Below is a small trained network, with its code and all its weights. Each question gives an input and a target symbol and asks what happens when units are switched off, that is, made to give their printed mean instead of their output.

import numpy as np


def w(rows, s, z=0):
    codes = np.array(rows[::2]) - 128.0
    scale = np.full(codes.shape[1], s)
    scale[-1] = z or s
    return codes * scale


def softmax(a):
    e = np.exp(a - a.max(-1, keepdims=True))
    return e / e.sum(-1, keepdims=True)


def log_softmax(a):
    a = a - a.max(-1, keepdims=True)
    return a - np.log(np.exp(a).sum(-1, keepdims=True))


def net(x, mask):
    ids = ['βγεζηλμξστφψω'.index(c) for c in x.split()]
    T = len(ids)
    res = E[ids] + P[:T]
    u = 0
    for l in range(2):
        r = res
        for j in range(3):
            rows = slice(3 * j, 3 * j + 3)
            q, k, v = (r @ M[l][rows].T for M in (Q, K, V))
            z = softmax(np.where(np.tri(T) > 0, q @ k.T / 3**0.5, -1e9)) @ v
            o = O[l][rows]
            res = res + np.where(mask[u + j], z, o[:, -1]) @ o[:, :-1]
        u += 3
    return log_softmax(res[-1] @ U[:, :-1].T + U[:, -1])


Q, K, V, O = {}, {}, {}, {}
E = w([
[153,185,128],'β',
[157,190,127],'γ',
[154,188,127],'ε',
[60,5,108],'ζ',
[168,179,150],'η',
[155,192,123],'λ',
[148,177,134],'μ',
[135,161,168],'ξ',
[144,172,145],'σ',
[170,188,144],'τ',
[155,187,128],'φ',
[85,121,228],'ψ',
[152,184,129],'ω',
],0.018)
P = w([
[252,81,140],'0',
[144,145,170],'1',
[121,155,164],'2',
[110,163,165],'3',
[106,171,165],'4',
[103,174,165],'5',
[102,181,165],'6',
[101,185,170],'7',
[103,194,173],'8',
[102,199,182],'9',
[107,206,179],'10',
],0.013)
Q[0] = w([
[131,120,142],'0.h1',
[126,147,116],'0.h1',
[85,180,145],'0.h1',
[107,137,180],'0.h2',
[106,47,229],'0.h2',
[13,146,113],'0.h2',
[177,57,73],'0.h3',
[113,52,45],'0.h3',
[147,104,11],'0.h3',
],0.012)
K[0] = w([
[122,134,110],'0.h1',
[153,96,178],'0.h1',
[126,61,126],'0.h1',
[122,106,127],'0.h2',
[145,90,228],'0.h2',
[31,110,128],'0.h2',
[252,143,241],'0.h3',
[152,163,199],'0.h3',
[174,103,194],'0.h3',
],0.012)
V[0] = w([
[98,187,46],'0.h1',
[44,10,110],'0.h1',
[175,141,190],'0.h1',
[132,204,211],'0.h2',
[2,54,148],'0.h2',
[178,96,176],'0.h2',
[94,19,89],'0.h3',
[125,241,128],'0.h3',
[147,37,31],'0.h3',
],0.0078)
O[0] = w([
[85,131,134,60],'0.h1',
[117,246,150,47],'0.h1',
[151,94,112,205],'0.h1',
[100,87,114,255],'0.h2',
[127,134,56,90],'0.h2',
[98,169,136,168],'0.h2',
[84,99,75,53],'0.h3',
[114,185,135,178],'0.h3',
[148,55,83,34],'0.h3',
],0.011,0.0088)
Q[1] = w([
[145,202,176],'1.h1',
[148,168,182],'1.h1',
[108,202,156],'1.h1',
[193,91,140],'1.h2',
[165,60,164],'1.h2',
[119,208,59],'1.h2',
[146,3,138],'1.h3',
[4,28,152],'1.h3',
[43,53,167],'1.h3',
],0.012)
K[1] = w([
[177,196,106],'1.h1',
[142,190,106],'1.h1',
[184,170,106],'1.h1',
[159,121,198],'1.h2',
[139,140,168],'1.h2',
[123,95,73],'1.h2',
[167,87,45],'1.h3',
[85,5,63],'1.h3',
[93,47,69],'1.h3',
],0.018)
V[1] = w([
[142,156,104],'1.h1',
[2,128,181],'1.h1',
[136,195,96],'1.h1',
[140,22,162],'1.h2',
[108,215,79],'1.h2',
[27,107,69],'1.h2',
[237,165,102],'1.h3',
[154,71,139],'1.h3',
[22,103,47],'1.h3',
],0.011)
O[1] = w([
[151,131,120,114],'1.h1',
[5,84,120,147],'1.h1',
[164,93,101,115],'1.h1',
[95,162,103,159],'1.h2',
[137,113,149,73],'1.h2',
[82,151,171,16],'1.h2',
[111,154,73,137],'1.h3',
[166,154,120,138],'1.h3',
[152,69,147,3],'1.h3',
],0.012,0.017)
U = w([
[131,191,77,192],'β',
[137,185,248,203],'γ',
[154,120,108,21],'ε',
[165,87,26,73],'ζ',
[159,119,120,25],'η',
[147,76,53,227],'λ',
[146,71,47,251],'μ',
[161,116,106,44],'ξ',
[161,117,111,43],'σ',
[170,115,114,56],'τ',
[152,123,104,13],'φ',
[75,84,86,140],'ψ',
[157,125,115,2],'ω',
],0.012,0.0071)

Each question gives the input, a string of symbols that net reads in full, and the target symbol t.
The units are the heads (3 rows each of Q, K, V and O). Each row of codes is followed by its name. A weight is (code - 128) times the scale printed after its matrix; where a second scale follows, it is the last column's (O and U).
mask holds one flag per head, layer by layer. A switched-off head (its flag False) gives its mean, the last column of its rows in O, instead of its output. The means were averaged over made-up inputs and are rounded, as every weight is.
A unit's drop is (log p(t) with every unit on - log p(t) with that unit switched off) / (log p(t) with every unit on - log p(t) with every unit switched off).
The circuit of an input: a set's keep is (log p(t) with only the set's units on - log p(t) with every unit switched off) / (log p(t) with every unit on - log p(t) with every unit switched off). Starting from all 6 units, units are removed one at a time, each time the one whose removal leaves the highest keep (on an exact tie, the one counted first), for as long as the keep stays at least 0.8.
circuit, biggest first: the units of the circuit, biggest drop first
unit that matters most: the unit with the biggest drop
heads that matter: for each layer, one digit per head in row order, 1 if its drop is at least 0.15 and else 0, layers parted by /
drop when u is switched off: that unit's drop, to one decimal
input ψ τ ζ η σ φ ζ, target γ: unit that matters most	1.h2
input μ μ ξ η τ γ ψ ξ μ, target γ: heads that matter	101 / 000
input ζ η τ η ε η ξ φ ξ, target μ: heads that matter	111 / 001
input ζ μ η γ ε ξ η φ, target μ: heads that matter	111 / 001
input ζ μ ψ μ ξ σ, target ψ: circuit, biggest first	[0.h3; 1.h2]
input β ζ σ ψ τ τ τ ψ ξ ξ ζ, target γ: circuit, biggest first	[0.h3; 1.h3]
input λ μ μ γ ω γ, target γ: heads that matter	111 / 000
input ξ ψ ψ ω τ ψ ψ ζ μ ω λ, target ψ: circuit, biggest first	[0.h3; 1.h1]
input λ ω η ζ ξ η ω μ, target μ: heads that matter	011 / 001
input η ω μ σ λ σ ψ, target β: circuit, biggest first	[0.h1; 1.h3]
input τ φ μ μ σ ξ η ω β ξ μ, target γ: heads that matter	001 / 000
input ζ ω ε η σ η ψ ω μ γ φ, target ψ: heads that matter	011 / 110
input σ β σ ζ ψ μ, target ψ: heads that matter	101 / 110
input σ ψ η ε η ε ζ ω η η γ, target μ: unit that matters most	0.h3
input φ ω σ γ β β, target γ: heads that matter	111 / 000
input λ ψ ζ, target ψ: heads that matter	110 / 110
input ψ ξ ψ τ σ ψ ζ ξ ψ ψ λ, target ψ: heads that matter	101 / 100
input μ η γ μ σ γ β μ σ, target γ: heads that matter	101 / 000
input β ω ξ ξ μ ξ ω ξ ω, target γ: heads that matter	111 / 000
input φ λ ω φ σ η φ, target γ: circuit, biggest first	[0.h3]
input β φ η ψ, target β: heads that matter	111 / 001
input ξ μ ξ τ σ ζ σ φ η ξ φ, target μ: drop when 1.h3 is switched off	0.3
input μ ζ ε ξ ξ ξ ψ ψ ω, target ψ: drop when 0.h3 is switched off	1.1
input ψ ζ ω γ τ ξ ψ ψ ε, target ψ: drop when 0.h2 is switched off	0.0
input τ ψ ψ σ σ ζ β σ, target ψ: drop when 0.h3 is switched off	1.2
